Below are the code and all the weights of a small trained network. Each question names an input and a target symbol and asks about switching units off, where a switched-off unit gives its printed mean instead of its output.

import numpy as np


def w(rows, s, z=0):
    codes = np.array(rows[::2]) - 128.0
    scale = np.full(codes.shape[1], s)
    scale[-1] = z or s
    return codes * scale


def f(y):
    return y / 2 * (1 + np.tanh(0.7978845608 * (y + 0.044715 * y**3)))


def softmax(a):
    e = np.exp(a - a.max(-1, keepdims=True))
    return e / e.sum(-1, keepdims=True)


def log_softmax(a):
    a = a - a.max(-1, keepdims=True)
    return a - np.log(np.exp(a).sum(-1, keepdims=True))


def net(x, mask):
    ids = ['γδεζθστφ'.index(c) for c in x.split()]
    T = len(ids)
    res = E[ids] + P[:T]
    u = 0
    for l in range(3):
        r = res
        for j in range(2):
            rows = slice(2 * j, 2 * j + 2)
            q, k, v = (r @ M[l][rows].T for M in (Q, K, V))
            z = softmax(np.where(np.tri(T) > 0, q @ k.T / 2**0.5, -1e9)) @ v
            o = O[l][rows]
            res = res + np.where(mask[u + j], z, o[:, -1]) @ o[:, :-1]
        u += 2
        y = f(res @ A[l][:, :-1].T + A[l][:, -1])
        res = res + np.where(mask[u : u + 8], y, B[l][:, -1]) @ B[l][:, :-1]
        u += 8
    return log_softmax(res[-1] @ U[:, :-1].T + U[:, -1])


Q, K, V, O, A, B = {}, {}, {}, {}, {}, {}
E = w([
[175,66,197],'γ',
[122,100,113],'δ',
[8,159,214],'ε',
[138,98,94],'ζ',
[151,106,35],'θ',
[203,121,90],'σ',
[74,102,61],'τ',
[183,105,149],'φ',
],0.013)
P = w([
[177,1,193],'0',
[100,6,108],'1',
[120,179,109],'2',
[118,201,100],'3',
[120,203,98],'4',
[125,175,99],'5',
[124,149,102],'6',
[121,126,101],'7',
[126,95,103],'8',
[126,71,108],'9',
[123,42,112],'10',
],0.0048)
Q[0] = w([
[175,254,90],'L0H1',
[233,119,64],'L0H1',
[188,99,99],'L0H2',
[57,194,185],'L0H2',
],0.0074)
K[0] = w([
[138,120,2],'L0H1',
[150,21,95],'L0H1',
[55,115,132],'L0H2',
[170,121,71],'L0H2',
],0.0072)
V[0] = w([
[90,254,165],'L0H1',
[117,118,120],'L0H1',
[170,33,90],'L0H2',
[55,222,202],'L0H2',
],0.0078)
O[0] = w([
[98,5,136,1],'L0H1',
[133,129,120,135],'L0H1',
[128,225,134,227],'L0H2',
[142,2,122,7],'L0H2',
],0.0088,0.0041)
A[0] = w([
[136,84,140,143],'L0N1',
[50,165,196,179],'L0N2',
[183,139,231,97],'L0N3',
[32,197,114,82],'L0N4',
[64,114,213,253],'L0N5',
[137,185,36,132],'L0N6',
[184,137,233,98],'L0N7',
[108,2,170,81],'L0N8',
],0.0096,0.0053)
B[0] = w([
[86,102,155,121],'L0N1',
[16,107,93,173],'L0N2',
[151,140,228,135],'L0N3',
[112,75,75,187],'L0N4',
[2,112,137,161],'L0N5',
[176,110,91,255],'L0N6',
[148,133,207,134],'L0N7',
[129,44,248,138],'L0N8',
],0.0085,0.0079)
Q[1] = w([
[122,37,147],'L1H1',
[138,2,154],'L1H1',
[143,64,92],'L1H2',
[185,100,59],'L1H2',
],0.0097)
K[1] = w([
[171,199,143],'L1H1',
[254,248,101],'L1H1',
[226,210,96],'L1H2',
[148,177,73],'L1H2',
],0.0094)
V[1] = w([
[164,221,85],'L1H1',
[24,205,131],'L1H1',
[51,92,174],'L1H2',
[149,94,254],'L1H2',
],0.0057)
O[1] = w([
[120,255,111,156],'L1H1',
[60,138,203,255],'L1H1',
[122,61,117,73],'L1H2',
[136,86,179,22],'L1H2',
],0.0082,0.0074)
A[1] = w([
[107,82,254,72],'L1N1',
[47,93,134,102],'L1N2',
[237,162,108,108],'L1N3',
[125,81,119,253],'L1N4',
[205,151,203,42],'L1N5',
[223,169,217,12],'L1N6',
[187,137,167,109],'L1N7',
[76,84,136,122],'L1N8',
],0.0088,0.0059)
B[1] = w([
[90,154,75,227],'L1N1',
[203,125,144,220],'L1N2',
[248,101,142,254],'L1N3',
[132,184,131,180],'L1N4',
[115,12,131,147],'L1N5',
[91,62,140,166],'L1N6',
[160,81,150,143],'L1N7',
[182,136,137,203],'L1N8',
],0.012,0.0088)
Q[2] = w([
[97,186,254],'L2H1',
[174,201,146],'L2H1',
[24,112,223],'L2H2',
[98,81,51],'L2H2',
],0.0076)
K[2] = w([
[205,97,208],'L2H1',
[189,169,120],'L2H1',
[154,2,198],'L2H2',
[89,109,115],'L2H2',
],0.0087)
V[2] = w([
[118,141,32],'L2H1',
[129,241,55],'L2H1',
[189,89,122],'L2H2',
[175,253,74],'L2H2',
],0.0057)
O[2] = w([
[176,21,100,160],'L2H1',
[124,36,33,223],'L2H1',
[198,214,127,158],'L2H2',
[57,190,253,252],'L2H2',
],0.0042,0.014)
A[2] = w([
[186,68,188,139],'L2N1',
[11,125,129,158],'L2N2',
[84,137,184,194],'L2N3',
[94,168,14,187],'L2N4',
[203,173,122,9],'L2N5',
[74,184,55,69],'L2N6',
[111,170,89,152],'L2N7',
[165,122,14,158],'L2N8',
],0.011)
B[2] = w([
[66,198,164,204],'L2N1',
[118,3,137,183],'L2N2',
[20,109,196,174],'L2N3',
[84,138,2,232],'L2N4',
[74,9,126,220],'L2N5',
[82,105,194,171],'L2N6',
[96,168,89,187],'L2N7',
[208,101,188,252],'L2N8',
],0.0079,0.012)
U = w([
[153,252,92,163],'γ',
[114,231,206,102],'δ',
[197,108,179,167],'ε',
[114,34,70,23],'ζ',
[185,97,47,7],'θ',
[96,60,156,124],'σ',
[117,109,138,254],'τ',
[82,143,116,159],'φ',
],0.011,0.0059)

Each question gives the input, a string of symbols that net reads in full, and the target symbol t.
The units are the heads (2 rows each of Q, K, V and O) and the neurons (one row each of A and B). Each row of codes is followed by its name. A weight is (code - 128) times the scale printed after its matrix; where a second scale follows, it is the last column's (O, A, B and U).
mask holds one flag per unit, layer by layer, with each layer's heads first. A switched-off unit (its flag False) gives its mean, the last column of its rows in O or B, instead of its output. The means were averaged over made-up inputs and are rounded, as every weight is.
A unit's drop is (log p(t) with every unit on - log p(t) with that unit switched off) / (log p(t) with every unit on - log p(t) with every unit switched off).
The circuit of an input: a set's keep is (log p(t) with only the set's units on - log p(t) with every unit switched off) / (log p(t) with every unit on - log p(t) with every unit switched off). Starting from the 12 units with the biggest drops (on a tie, the unit counted first), units are removed one at a time, each time the one whose removal leaves the highest keep (on an exact tie, the one counted first), for as long as the keep stays at least 0.8.
units of the circuit, in order: the units of the circuit, biggest drop first
unit that matters most: the unit with the biggest drop
k most important neurons: the k neurons with the biggest drops, biggest first
k most important neurons of layer l: the k neurons of layer l with the biggest drops, biggest first
heads that matter: for each layer, one digit per head in row order, 1 if its drop is at least 0.15 and else 0, layers parted by /
input θ θ ζ φ σ τ, target ζ: unit that matters most -> L2H1
input γ σ φ ζ σ σ ε ζ τ, target θ: 4 most important neurons -> (L1N3; L0N3; L1N5; L0N7)
input ζ τ ε σ δ, target σ: units of the circuit, in order -> (L1N3; L1H1; L2N2; L0N5)
input σ σ γ σ θ σ σ θ σ γ ε, target δ: heads that matter -> 01 / 10 / 11
input τ γ ε ε σ, target ε: 2 most important neurons of layer 1 -> (L1N1; L1N3)
input σ σ γ, target σ: 2 most important neurons of layer 2 -> (L2N2; L2N3)
input γ τ ε, target θ: 3 most important neurons -> (L1N2; L1N3; L1N8)
input ζ θ τ φ σ θ ζ ε φ θ, target σ: heads that matter -> 01 / 10 / 00
input ε ε γ σ τ θ τ τ ε, target ε: 3 most important neurons -> (L1N2; L1N8; L2N4)
input φ φ τ θ φ ε, target γ: 3 most important neurons of layer 0 -> (L0N4; L0N6; L0N3)
input ε θ ζ γ δ, target ε: 2 most important neurons -> (L0N8; L2N4)
input ε ε ε σ τ φ ζ σ θ, target ε: 2 most important neurons -> (L0N8; L1N1)
input θ σ ε, target ζ: heads that matter -> 11 / 11 / 11
input σ ε ζ τ τ δ φ τ θ, target δ: 3 most important neurons of layer 0 -> (L0N2; L0N4; L0N5)
input γ ε σ, target θ: heads that matter -> 11 / 11 / 01
input ζ θ ζ θ θ φ θ δ, target φ: unit that matters most -> L2H2
input θ φ ε τ ζ σ γ, target ζ: 4 most important neurons -> (L1N3; L0N2; L0N5; L0N6)
input ζ τ σ ε, target σ: 4 most important neurons of layer 1 -> (L1N3; L1N2; L1N8; L1N1)
input γ σ ε ζ φ γ, target θ: 4 most important neurons -> (L1N3; L0N3; L1N5; L0N7)
input σ φ ζ ε θ δ, target δ: heads that matter -> 00 / 10 / 10
input ζ ζ σ σ θ φ δ ε δ φ, target σ: heads that matter -> 01 / 10 / 00
input φ σ θ σ σ δ σ ε σ σ, target γ: heads that matter -> 10 / 10 / 11
input τ σ δ φ φ φ τ, target ζ: 4 most important neurons -> (L1N3; L2N2; L2N4; L1N2)
input τ σ σ θ θ γ, target σ: most important neuron of layer 1 -> (L1N3)
input ζ τ ε, target σ: 4 most important neurons -> (L1N3; L1N2; L1N8; L2N4)
input γ σ ε γ θ τ σ θ ζ θ γ, target θ: 3 most important neurons of layer 1 -> (L1N3; L1N5; L1N6)
input ζ σ σ θ ε ζ ζ δ τ σ σ, target σ: heads that matter -> 10 / 10 / 00
input σ σ τ φ σ θ ζ σ ζ, target γ: most important neuron -> (L0N5)
